Below are the code and all the weights of a small trained network. Each question names an input and a target symbol and asks about switching units off, where a switched-off unit gives its printed mean instead of its output.

import numpy as np


def w(rows, s, z=0):
    codes = np.array(rows[::2]) - 128.0
    scale = np.full(codes.shape[1], s)
    scale[-1] = z or s
    return codes * scale


def f(y):
    return y / 2 * (1 + np.tanh(0.7978845608 * (y + 0.044715 * y**3)))


def softmax(a):
    e = np.exp(a - a.max(-1, keepdims=True))
    return e / e.sum(-1, keepdims=True)


def log_softmax(a):
    a = a - a.max(-1, keepdims=True)
    return a - np.log(np.exp(a).sum(-1, keepdims=True))


def net(x, mask):
    ids = ['ΔΛΞΨΩαβεζηθμπτφ'.index(c) for c in x.split()]
    T = len(ids)
    res = E[ids] + P[:T]
    u = 0
    for l in range(2):
        q, k, v = (res @ M[l].T for M in (Q, K, V))
        z = softmax(np.where(np.tri(T) > 0, q @ k.T / 4**0.5, -1e9)) @ v
        res = res + np.where(mask[u], z, O[l][:, -1]) @ O[l][:, :-1]
        u += 1
        y = f(res @ A[l][:, :-1].T + A[l][:, -1])
        res = res + np.where(mask[u : u + 4], y, B[l][:, -1]) @ B[l][:, :-1]
        u += 4
    return log_softmax(res[-1] @ U[:, :-1].T + U[:, -1])


Q, K, V, O, A, B = {}, {}, {}, {}, {}, {}
E = w([
[58,173,209,112,86,36],'Δ',
[101,219,178,92,88,180],'Λ',
[182,59,205,30,147,238],'Ξ',
[200,196,99,166,62,24],'Ψ',
[133,129,82,132,147,109],'Ω',
[138,173,208,183,61,145],'α',
[99,42,146,158,85,109],'β',
[109,100,123,168,116,75],'ε',
[251,192,82,135,95,104],'ζ',
[181,80,90,149,120,127],'η',
[168,31,142,200,112,65],'θ',
[150,29,121,146,83,129],'μ',
[148,218,95,34,131,78],'π',
[215,182,128,44,171,202],'τ',
[94,100,80,94,129,126],'φ',
],0.012)
P = w([
[114,110,110,184,247,113],'0',
[124,119,95,119,113,89],'1',
[146,179,164,164,179,137],'2',
[136,110,112,96,93,94],'3',
[166,187,185,161,173,146],'4',
[146,104,123,74,81,88],'5',
[181,189,204,152,172,151],'6',
[153,100,137,57,68,87],'7',
[197,188,226,143,174,154],'8',
[164,95,150,41,66,78],'9',
[208,207,230,143,156,163],'10',
[163,93,149,26,43,77],'11',
],0.015)
Q[0] = w([
[92,186,177,237,254,208],'L0H0',
[138,59,110,39,33,92],'L0H0',
[150,22,101,99,113,76],'L0H0',
[115,65,51,87,19,80],'L0H0',
],0.011)
K[0] = w([
[31,57,56,221,226,146],'L0H0',
[194,155,254,20,44,109],'L0H0',
[215,169,247,96,162,109],'L0H0',
[206,225,235,93,32,82],'L0H0',
],0.008)
V[0] = w([
[68,235,161,183,171,95],'L0H0',
[15,176,150,64,115,152],'L0H0',
[228,254,133,108,74,120],'L0H0',
[164,168,51,39,201,190],'L0H0',
],0.008)
O[0] = w([
[120,140,192,166,180,103,182],'L0H0',
[83,109,207,41,192,99,3],'L0H0',
[247,158,174,77,91,97,158],'L0H0',
[191,70,53,72,222,166,112],'L0H0',
],0.011,0.0038)
A[0] = w([
[186,74,118,173,111,126,72],'L0N0',
[159,118,83,100,45,85,250],'L0N1',
[96,2,189,130,115,202,237],'L0N2',
[164,183,180,162,182,143,125],'L0N3',
],0.0086,0.0014)
B[0] = w([
[88,232,68,73,129,185,191],'L0N0',
[152,142,113,187,171,97,254],'L0N1',
[129,254,53,59,131,55,157],'L0N2',
[101,225,160,91,175,134,186],'L0N3',
],0.01)
Q[1] = w([
[110,123,124,71,206,222],'L1H0',
[27,162,100,197,234,233],'L1H0',
[135,232,135,178,254,129],'L1H0',
[117,152,10,100,146,78],'L1H0',
],0.0088)
K[1] = w([
[81,36,40,134,151,179],'L1H0',
[57,126,58,202,199,128],'L1H0',
[143,159,97,184,254,111],'L1H0',
[176,195,91,44,167,125],'L1H0',
],0.0086)
V[1] = w([
[118,151,16,59,88,126],'L1H0',
[90,120,104,93,167,2],'L1H0',
[127,48,73,213,151,139],'L1H0',
[164,110,108,47,197,210],'L1H0',
],0.0092)
O[1] = w([
[107,142,4,170,183,156,188],'L1H0',
[71,113,104,105,183,18,255],'L1H0',
[186,53,133,175,181,110,78],'L1H0',
[172,133,58,53,102,132,89],'L1H0',
],0.014,0.0083)
A[1] = w([
[255,102,100,196,177,70,107],'L1N0',
[115,110,222,75,67,72,120],'L1N1',
[145,130,122,64,28,158,80],'L1N2',
[133,87,219,191,138,94,254],'L1N3',
],0.0066,0.0061)
B[1] = w([
[110,37,215,92,147,254,219],'L1N0',
[69,106,127,150,77,193,240],'L1N1',
[86,67,114,167,170,123,158],'L1N2',
[189,68,60,151,27,7,253],'L1N3',
],0.0083,0.022)
U = w([
[68,84,118,93,127,89,56],'Δ',
[44,107,153,25,123,199,157],'Λ',
[105,111,53,119,118,120,128],'Ξ',
[187,254,136,219,187,71,215],'Ψ',
[204,35,188,45,152,122,226],'Ω',
[241,129,140,124,51,131,222],'α',
[102,143,106,175,201,44,3],'β',
[252,71,131,104,153,24,64],'ε',
[236,200,88,186,109,173,144],'ζ',
[136,79,146,109,109,231,95],'η',
[215,90,92,194,123,123,22],'θ',
[29,154,111,188,162,187,37],'μ',
[221,116,130,40,168,11,247],'π',
[248,37,96,44,69,140,55],'τ',
[89,68,142,73,200,102,105],'φ',
],0.0047,0.0043)

Each question gives the input, a string of symbols that net reads in full, and the target symbol t.
The units are the heads (4 rows each of Q, K, V and O) and the neurons (one row each of A and B). Each row of codes is followed by its name. A weight is (code - 128) times the scale printed after its matrix; where a second scale follows, it is the last column's (O, A, B and U).
mask holds one flag per unit, layer by layer, with each layer's heads first. A switched-off unit (its flag False) gives its mean, the last column of its rows in O or B, instead of its output. The means were averaged over made-up inputs and are rounded, as every weight is.
A unit's drop is (log p(t) with every unit on - log p(t) with that unit switched off) / (log p(t) with every unit on - log p(t) with every unit switched off).
The circuit of an input: a set's keep is (log p(t) with only the set's units on - log p(t) with every unit switched off) / (log p(t) with every unit on - log p(t) with every unit switched off). Starting from all 10 units, units are removed one at a time, each time the one whose removal leaves the highest keep (on an exact tie, the one counted first), for as long as the keep stays at least 0.8.
units of the circuit, in order: the units of the circuit, biggest drop first
unit that matters most: the unit with the biggest drop
top k neurons: the k neurons with the biggest drops, biggest first
k most important neurons of layer l: the k neurons of layer l with the biggest drops, biggest first
input η μ η η θ μ Δ, target η: units of the circuit, in order => (L1H0; L0H0; L1N0)
input μ α Ω θ Ω θ τ ζ ζ μ, target ζ: top 2 neurons => (L0N0; L1N3)
input θ α θ θ α Λ Ω Ψ, target Ψ: units of the circuit, in order => (L0H0; L1H0; L0N1)
input β Ω α μ θ Λ, target Λ: units of the circuit, in order => (L1H0; L0H0)
input η ζ Λ Δ ζ, target η: units of the circuit, in order => (L1H0; L1N0; L0H0)
input Λ α μ ζ μ η φ η μ, target Λ: units of the circuit, in order => (L1H0; L0H0; L0N3; L1N3)
input ε τ α, target ε: top 2 neurons => (L1N3; L0N0)
input τ π φ α Ξ π Ψ θ, target Ψ: unit that matters most => L0N0
input φ τ η π, target π: units of the circuit, in order => (L0H0; L1N1)
input η ε α α Ξ Ψ τ, target η: 2 most important neurons of layer 1 => (L1N0; L1N3)
input φ φ φ ζ ζ α θ π φ, target φ: top 3 neurons => (L0N2; L1N0; L1N3)
input η ζ ζ μ θ, target η: top 4 neurons => (L1N0; L1N3; L0N0; L0N3)
input α α ε ε τ μ α α π μ, target π: units of the circuit, in order => (L0H0; L1H0; L1N0)
input μ θ Λ ε π Ω μ Ω τ ζ θ θ, target ζ: top neuron => (L0N0)
input ζ Λ Λ, target ζ: units of the circuit, in order => (L1H0; L0H0; L0N0)
input ζ μ η ε, target ζ: 2 most important neurons of layer 1 => (L1N3; L1N1)
input Ω θ ε π θ β θ ε Δ Δ Δ φ, target Δ: top 4 neurons => (L1N1; L1N3; L0N0; L1N0)
input Δ τ ε φ α ζ α, target Δ: 3 most important neurons of layer 0 => (L0N3; L0N0; L0N1)
input β θ μ Δ θ μ μ η, target Δ: 2 most important neurons of layer 1 => (L1N1; L1N3)
input η θ θ Δ ζ Δ μ, target η: top neuron => (L1N0)
input θ θ Ψ μ ε θ Δ, target θ: units of the circuit, in order => (L1H0; L0H0; L1N3)
input β Ξ Δ, target β: units of the circuit, in order => (L0N2; L0H0; L1H0)
input α μ θ π τ β τ, target α: 2 most important neurons of layer 1 => (L1N3; L1N0)
